Below are the code and all the weights of a small trained network. Each question names an input and a target symbol and asks about switching units off, where a switched-off unit gives its printed mean instead of its output.

import numpy as np


def w(rows, s, z=0):
    codes = np.array(rows[::2]) - 128.0
    scale = np.full(codes.shape[1], s)
    scale[-1] = z or s
    return codes * scale


def norm(h):
    return h / np.sqrt((h * h).mean(-1, keepdims=True) + 1e-5)


def f(y):
    return np.maximum(y, 0)


def softmax(a):
    e = np.exp(a - a.max(-1, keepdims=True))
    return e / e.sum(-1, keepdims=True)


def log_softmax(a):
    a = a - a.max(-1, keepdims=True)
    return a - np.log(np.exp(a).sum(-1, keepdims=True))


def net(x, mask):
    ids = ['αβδζηλπτ'.index(c) for c in x.split()]
    T = len(ids)
    res = E[ids] + P[:T]
    u = 0
    for l in range(2):
        q, k, v = (norm(res) @ M[l].T for M in (Q, K, V))
        z = softmax(np.where(np.tri(T) > 0, q @ k.T / 4**0.5, -1e9)) @ v
        res = res + np.where(mask[u], z, O[l][:, -1]) @ O[l][:, :-1]
        u += 1
        y = f(norm(res) @ A[l][:, :-1].T + A[l][:, -1])
        res = res + np.where(mask[u : u + 8], y, B[l][:, -1]) @ B[l][:, :-1]
        u += 8
    return log_softmax(norm(res)[-1] @ U[:, :-1].T + U[:, -1])


Q, K, V, O, A, B = {}, {}, {}, {}, {}, {}
E = w([
[115,125,150,100],'α',
[135,135,124,101],'β',
[136,127,160,116],'δ',
[188,139,151,167],'ζ',
[112,124,149,100],'η',
[101,130,129,101],'λ',
[109,124,2,207],'π',
[98,122,161,114],'τ',
],0.013)
P = w([
[124,120,150,95],'0',
[129,76,131,100],'1',
[104,152,155,92],'2',
[156,107,112,76],'3',
[105,114,107,143],'4',
[144,175,151,54],'5',
[115,50,99,117],'6',
[126,241,161,65],'7',
[148,1,85,135],'8',
[101,219,105,86],'9',
],0.0069)
Q[0] = w([
[44,171,143,198],'L0H1',
[134,179,174,161],'L0H1',
[163,4,89,140],'L0H1',
[144,234,59,118],'L0H1',
],0.012)
K[0] = w([
[184,6,108,92],'L0H1',
[94,10,142,102],'L0H1',
[140,222,166,113],'L0H1',
[125,87,122,221],'L0H1',
],0.013)
V[0] = w([
[142,95,88,38],'L0H1',
[151,184,47,120],'L0H1',
[121,105,69,73],'L0H1',
[11,114,114,160],'L0H1',
],0.011)
O[0] = w([
[198,89,138,59,249],'L0H1',
[168,178,43,48,3],'L0H1',
[215,60,68,55,167],'L0H1',
[102,2,26,208,114],'L0H1',
],0.0069,0.0055)
A[0] = w([
[117,89,125,55,148],'L0N1',
[127,156,167,134,46],'L0N2',
[181,52,183,75,58],'L0N3',
[42,150,93,76,128],'L0N4',
[83,147,100,56,72],'L0N5',
[12,113,96,30,145],'L0N6',
[77,254,91,224,90],'L0N7',
[138,101,27,222,4],'L0N8',
],0.0065,0.0035)
B[0] = w([
[144,122,190,157,219],'L0N1',
[133,118,155,108,139],'L0N2',
[102,135,170,160,253],'L0N3',
[157,88,159,122,141],'L0N4',
[161,122,119,80,139],'L0N5',
[145,62,181,134,179],'L0N6',
[251,145,179,142,139],'L0N7',
[76,234,93,1,145],'L0N8',
],0.0069,0.0053)
Q[1] = w([
[168,130,104,180],'L1H1',
[249,115,132,202],'L1H1',
[163,153,104,161],'L1H1',
[173,178,87,181],'L1H1',
],0.016)
K[1] = w([
[25,89,50,109],'L1H1',
[54,177,8,79],'L1H1',
[51,117,118,36],'L1H1',
[33,106,125,84],'L1H1',
],0.011)
V[1] = w([
[2,113,159,56],'L1H1',
[200,140,115,165],'L1H1',
[164,167,170,183],'L1H1',
[102,100,184,64],'L1H1',
],0.0071)
O[1] = w([
[43,53,158,16,167],'L1H1',
[156,112,138,232,112],'L1H1',
[221,84,35,200,172],'L1H1',
[2,47,62,74,254],'L1H1',
],0.0061,0.0044)
A[1] = w([
[108,161,169,137,106],'L1N1',
[159,125,120,106,89],'L1N2',
[129,155,83,119,169],'L1N3',
[96,128,130,79,170],'L1N4',
[115,252,149,134,151],'L1N5',
[57,116,100,176,253],'L1N6',
[107,130,176,147,149],'L1N7',
[145,168,141,165,196],'L1N8',
],0.018,0.0041)
B[1] = w([
[185,158,217,143,177],'L1N1',
[125,176,116,145,148],'L1N2',
[107,176,187,76,150],'L1N3',
[184,160,120,174,253],'L1N4',
[254,60,76,234,159],'L1N5',
[128,210,24,137,195],'L1N6',
[80,184,148,146,250],'L1N7',
[233,113,82,172,159],'L1N8',
],0.0093,0.0066)
U = w([
[109,116,172,137,1],'α',
[209,198,152,26,132],'β',
[123,254,246,148,184],'δ',
[228,155,120,249,95],'ζ',
[89,79,175,154,66],'η',
[153,15,114,103,158],'λ',
[144,204,89,91,177],'π',
[45,128,94,236,193],'τ',
],0.0073,0.003)

Each question gives the input, a string of symbols that net reads in full, and the target symbol t.
The units are the heads (4 rows each of Q, K, V and O) and the neurons (one row each of A and B). Each row of codes is followed by its name. A weight is (code - 128) times the scale printed after its matrix; where a second scale follows, it is the last column's (O, A, B and U).
mask holds one flag per unit, layer by layer, with each layer's heads first. A switched-off unit (its flag False) gives its mean, the last column of its rows in O or B, instead of its output. The means were averaged over made-up inputs and are rounded, as every weight is.
A unit's drop is (log p(t) with every unit on - log p(t) with that unit switched off) / (log p(t) with every unit on - log p(t) with every unit switched off).
The circuit of an input: a set's keep is (log p(t) with only the set's units on - log p(t) with every unit switched off) / (log p(t) with every unit on - log p(t) with every unit switched off). Starting from the 12 units with the biggest drops (on a tie, the unit counted first), units are removed one at a time, each time the one whose removal leaves the highest keep (on an exact tie, the one counted first), for as long as the keep stays at least 0.8.
units of the circuit, in order: the units of the circuit, biggest drop first
k most important neurons: the k neurons with the biggest drops, biggest first
k most important neurons of layer l: the k neurons of layer l with the biggest drops, biggest first
drop when u is switched off: that unit's drop, to one decimal
input λ δ δ ζ η η τ τ δ, target τ: most important neuron of layer 1 : [L1N4]
input η τ τ, target τ: units of the circuit, in order : [L0H1, L1N6]
input δ π δ λ δ λ τ δ ζ δ, target ζ: units of the circuit, in order : [L1H1, L0H1]
input λ π ζ α λ α, target ζ: 2 most important neurons : [L1N2, L0N6]
input δ δ δ δ λ η, target λ: units of the circuit, in order : [L0H1, L1H1]
input λ η π δ α ζ τ ζ η, target ζ: units of the circuit, in order : [L1N5, L0H1]
input π τ η α η τ η, target τ: 2 most important neurons : [L1N6, L1N1]
input α τ α τ α δ δ δ λ, target δ: 2 most important neurons : [L1N4, L1N5]
input δ π δ δ β, target β: units of the circuit, in order : [L0H1, L1H1, L0N8]
input λ η δ τ τ, target τ: 2 most important neurons : [L1N6, L1N1]
input λ τ λ, target τ: units of the circuit, in order : [L0H1, L1N6]
input δ δ α λ ζ δ δ τ η, target τ: units of the circuit, in order : [L0H1, L1N1]
input ζ δ ζ τ, target ζ: 2 most important neurons : [L1N5, L1N8]
input λ λ δ λ δ λ τ η λ η, target λ: units of the circuit, in order : [L0H1]
input δ δ δ ζ β η β δ η, target δ: 2 most important neurons of layer 1 : [L1N7, L1N5]
input ζ δ η δ τ λ η λ ζ, target λ: 2 most important neurons : [L1N4, L1N6]
input η λ α τ α, target τ: 2 most important neurons : [L1N6, L0N3]
input τ η λ δ α β ζ, target β: 2 most important neurons of layer 1 : [L1N5, L1N2]
input η δ η λ ζ ζ η δ π α, target ζ: 2 most important neurons of layer 0 : [L0N7, L0N6]
input δ δ λ δ λ λ, target λ: units of the circuit, in order : [L0H1]
input δ δ ζ δ λ δ τ, target δ: drop when L0H1 is switched off : 1.7
input δ λ δ λ ζ, target λ: drop when L0H1 is switched off : 0.8
input δ λ ζ δ π δ η α λ δ, target ζ: drop when L0H1 is switched off : 0.7
